[[126 126 114 109 121 130 124 125]
 [136 126 131 115 110 118 124 129]
 [123 125 135 122 130 108 136 119]
 [140 128 120 130 112 131 126 129]
 [135 134 136 131 130 131 149 131]
 [119 125 141 133 131 115 126 127]
 [124 124 138 153 131 118 119 127]]
->
[[124 125 126 126 114 109 121 130]
 [124 129 136 126 131 115 110 118]
 [136 119 123 125 135 122 130 108]
 [126 129 140 128 120 130 112 131]
 [149 131 135 134 136 131 130 131]
 [126 127 119 125 141 133 131 115]
 [119 127 124 124 138 153 131 118]]

[[121 147 123 129 127 142 128 127 124]
 [112 144 125 126 132 134 125 114 133]
 [128 157 145 136 131 138 145 113 133]
 [117 133 132 122 134 141 133 114 125]
 [113 119 115 116 127 131 115 156 124]
 [140 125 139 136 124 111 144 108 135]
 [146 115 128 128 130 131 140 123 114]
 [133 122 126 142 130 113 121 145 138]]
->
[[127 124 121 147 123 129 127 142 128]
 [114 133 112 144 125 126 132 134 125]
 [113 133 128 157 145 136 131 138 145]
 [114 125 117 133 132 122 134 141 133]
 [156 124 113 119 115 116 127 131 115]
 [108 135 140 125 139 136 124 111 144]
 [123 114 146 115 128 128 130 131 140]
 [145 138 133 122 126 142 130 113 121]]

[[124 113 150]
 [116 122 120]
 [112 118 128]]
->
[[113 150 124]
 [122 120 116]
 [118 128 112]]

[[122 126 126 125 135 130]
 [116 109 132 118 133 126]
 [123 102 129 100 141 103]
 [123 109 127 102 126 116]
 [126 131 130 116 132 115]
 [120 106 123 100 133 115]
 [121 108 134 108 134 115]]
->
[[135 130 122 126 126 125]
 [133 126 116 109 132 118]
 [141 103 123 102 129 100]
 [126 116 123 109 127 102]
 [132 115 126 131 130 116]
 [133 115 120 106 123 100]
 [134 115 121 108 134 108]]

[[132 131 127 109 119 135 138 116 115 125 121 138 143 108]
 [137 122 118 137 123 135 141 147 146 126 143 111 137 145]
 [115 138 137 118 113 119 142 124 123 142 117 120 135 117]
 [128 123 125 142 141 125 135 136 134 133 135 141 136 136]
 [130 130 132 128 128 130 120 128 130 108 129 125 119 134]
 [121 127 133 157 146 117 138 149 149 107 141 135 135 154]]
->
[[143 108 132 131 127 109 119 135 138 116 115 125 121 138]
 [137 145 137 122 118 137 123 135 141 147 146 126 143 111]
 [135 117 115 138 137 118 113 119 142 124 123 142 117 120]
 [136 136 128 123 125 142 141 125 135 136 134 133 135 141]
 [119 134 130 130 132 128 128 130 120 128 130 108 129 125]
 [135 154 121 127 133 157 146 117 138 149 149 107 141 135]]

[[139 134 137 136 132 136 132 128 132 122 144 137]
 [118 118 123 118 119 122 119 129 137 131 117 127]
 [136 129 137 137 133 141 128 123 133 131 136 121]
 [129 114 132 148 120 125 123 135 106 152 108 118]
 [137 132 131 133 122 128 125 134 122 128 126 134]
 [129 139 123 123 141 123 141 111 137 114 139 131]
 [139 140 133 143 135 124 137 118 112 118 141 137]
 [129 134 125 123 128 145 130 132 135 127 141 141]]
->
[[144 137 139 134 137 136 132 136 132 128 132 122]
 [117 127 118 118 123 118 119 122 119 129 137 131]
 [136 121 136 129 137 137 133 141 128 123 133 131]
 [108 118 129 114 132 148 120 125 123 135 106 152]
 [126 134 137 132 131 133 122 128 125 134 122 128]
 [139 131 129 139 123 123 141 123 141 111 137 114]
 [141 137 139 140 133 143 135 124 137 118 112 118]
 [141 141 129 134 125 123 128 145 130 132 135 127]]
---
[[112 123 127 113 130 109 144 127 152]
 [125 127 147 113 106 125 150 144 150]
 [135 138 104 138 152 128 123 114 120]
 [132 125 143 110 105 131 118 152 118]
 [138 134 122 124 143 131 119 117 118]]
->
[[125 127 147 113 106 125 150 144 150]
 [132 125 143 110 105 131 118 152 118]]

[[148 124 126 132 125 131 121 146 107 140 144 128 139 138 110 153]
 [116 104 134 130 111 127 130 143 125 115 124 109 113 149 115 132]
 [141 136 126 141 111 104 142 116 138 119 138 102 136 125 113 126]
 [140 154 150 133 150 103 115 148 132 155 142 103 115 129 115 115]
 [129 130 126 148 141 113 131 142 148 153 108 150 126 135 121 141]]
->
[[116 104 134 130 111 127 130 143 125 115 124 109 113 149 115 132]
 [140 154 150 133 150 103 115 148 132 155 142 103 115 129 115 115]]

[[144 128 126 136 130 112 122 120 121]
 [151 112 125 122 134 123 144 132 124]
 [140 127 128 133 133 119 128 123 125]
 [131 126 127 131 133 122 128 126 130]]
->
[[151 112 125 122 134 123 144 132 124]
 [131 126 127 131 133 122 128 126 130]]

[[120 111 144 136 128 116 118 158 109 145 109 125]
 [133 107 115 118 109 148 139 118 147 111 128 113]
 [118 107 115 147 127 154 115 144 133 143 107 128]]
->
[[133 107 115 118 109 148 139 118 147 111 128 113]]

[[135 127 118 134 130 119 133 135 130 134 131]
 [136 116 114 137 131 118 134 124 131 142 133]
 [151 121 120 117 120 118 117 121 154 120 123]
 [123 146 145 109 113 138 112 133 132 106 112]]
->
[[136 116 114 137 131 118 134 124 131 142 133]
 [123 146 145 109 113 138 112 133 132 106 112]]

[[124 129 119 127 144 145 139 121 129 148 127]
 [131 131 131 137 154 128 119 132 141 143 113]
 [117 131 128 131 135 111 136 128 125 132 136]
 [120 129 134 127 106 122 136 136 117 116 136]
 [126 134 134 133 154 128 122 139 141 137 123]
 [131 126 125 131 116 122 136 113 121 121 136]
 [122 126 122 127 154 134 132 128 133 148 123]]
->
[[131 131 131 137 154 128 119 132 141 143 113]
 [120 129 134 127 106 122 136 136 117 116 136]
 [131 126 125 131 116 122 136 113 121 121 136]]

[[126 127 127 133 124]
 [137 123 131 125 137]
 [112 125 127 123 114]
 [126 135 134 125 134]
 [126 129 120 128 125]
 [144 138 119 130 145]
 [111 123 135 129 126]
 [126 137 128 130 120]
 [121 135 126 131 117]
 [151 145 125 139 135]
 [126 132 130 132 121]]
->
[[137 123 131 125 137]
 [126 135 134 125 134]
 [144 138 119 130 145]
 [126 137 128 130 120]
 [151 145 125 139 135]]

[[116 134 142 136 145 123 127 134 110]
 [144 139 133 133 125 128 117 116 132]
 [139 129 125 139 126 115 134 130 131]
 [127 142 140 118 126 153 101 116 127]]
->
[[144 139 133 133 125 128 117 116 132]
 [127 142 140 118 126 153 101 116 127]]
---
[[122 126 147 122 136 140 120 134 136 127 149 120 133 131 142]
 [125 129 106 118 110 137 136 132 127 123 107 126 127 126 133]
 [128 126 117 140 122 124 118 135 139 133 121 129 135 143 135]]
->
[[122 126 147 122 136 140 120 134 136 127 149 120 133 131 142]
 [128 126 117 140 122 124 118 135 139 133 121 129 135 143 135]
 [125 129 106 118 110 137 136 132 127 123 107 126 127 126 133]]

[[130 118 134 128 128 127 126 123 122 139 126]
 [127 126 140 128 128 127 130 129 125 109 131]
 [129 129 124 128 128 128 126 127 124 105 128]]
->
[[127 126 140 128 128 127 130 129 125 109 131]
 [130 118 134 128 128 127 126 123 122 139 126]
 [129 129 124 128 128 128 126 127 124 105 128]]

[[148 100 118 115 144]
 [130 113 115 110 139]
 [113 151 138 147 111]
 [139 129 148 129 113]
 [117 128 143 113 112]
 [132 132 137 153 121]]
->
[[139 129 148 129 113]
 [117 128 143 113 112]
 [113 151 138 147 111]
 [132 132 137 153 121]
 [148 100 118 115 144]
 [130 113 115 110 139]]

[[134 116 127]
 [136 128 132]
 [128 136 119]
 [131 136 124]
 [114 138 136]
 [122 129 121]
 [121 115 138]
 [115 136 131]
 [112 123 149]
 [119 133 130]
 [124 121 128]
 [111 131 126]]
->
[[112 123 149]
 [121 115 138]
 [114 138 136]
 [136 128 132]
 [115 136 131]
 [119 133 130]
 [124 121 128]
 [134 116 127]
 [111 131 126]
 [131 136 124]
 [122 129 121]
 [128 136 119]]

[[130 125 126 136 138 127 144 122 130 107 119 133 104]
 [140 134 135 131 124 139 128 115 139 136 123 132 122]]
->
[[140 134 135 131 124 139 128 115 139 136 123 132 122]
 [130 125 126 136 138 127 144 122 130 107 119 133 104]]

[[134 141 148 109 134 152 139 147 125 126 141 128 112 124 127]
 [120 145 106 154 111 124 109 123 139 149 107 113 115 131 101]
 [147 135 126 129 133 144 119 122 104 100 113 117 157 155 141]
 [104 105 156 136 153 102 135 148 134 126 107 125 120 150 130]
 [110 150 139 134 118 137 150 117 113  98 151 125 140 106 141]]
->
[[104 105 156 136 153 102 135 148 134 126 107 125 120 150 130]
 [134 141 148 109 134 152 139 147 125 126 141 128 112 124 127]
 [110 150 139 134 118 137 150 117 113  98 151 125 140 106 141]
 [147 135 126 129 133 144 119 122 104 100 113 117 157 155 141]
 [120 145 106 154 111 124 109 123 139 149 107 113 115 131 101]]
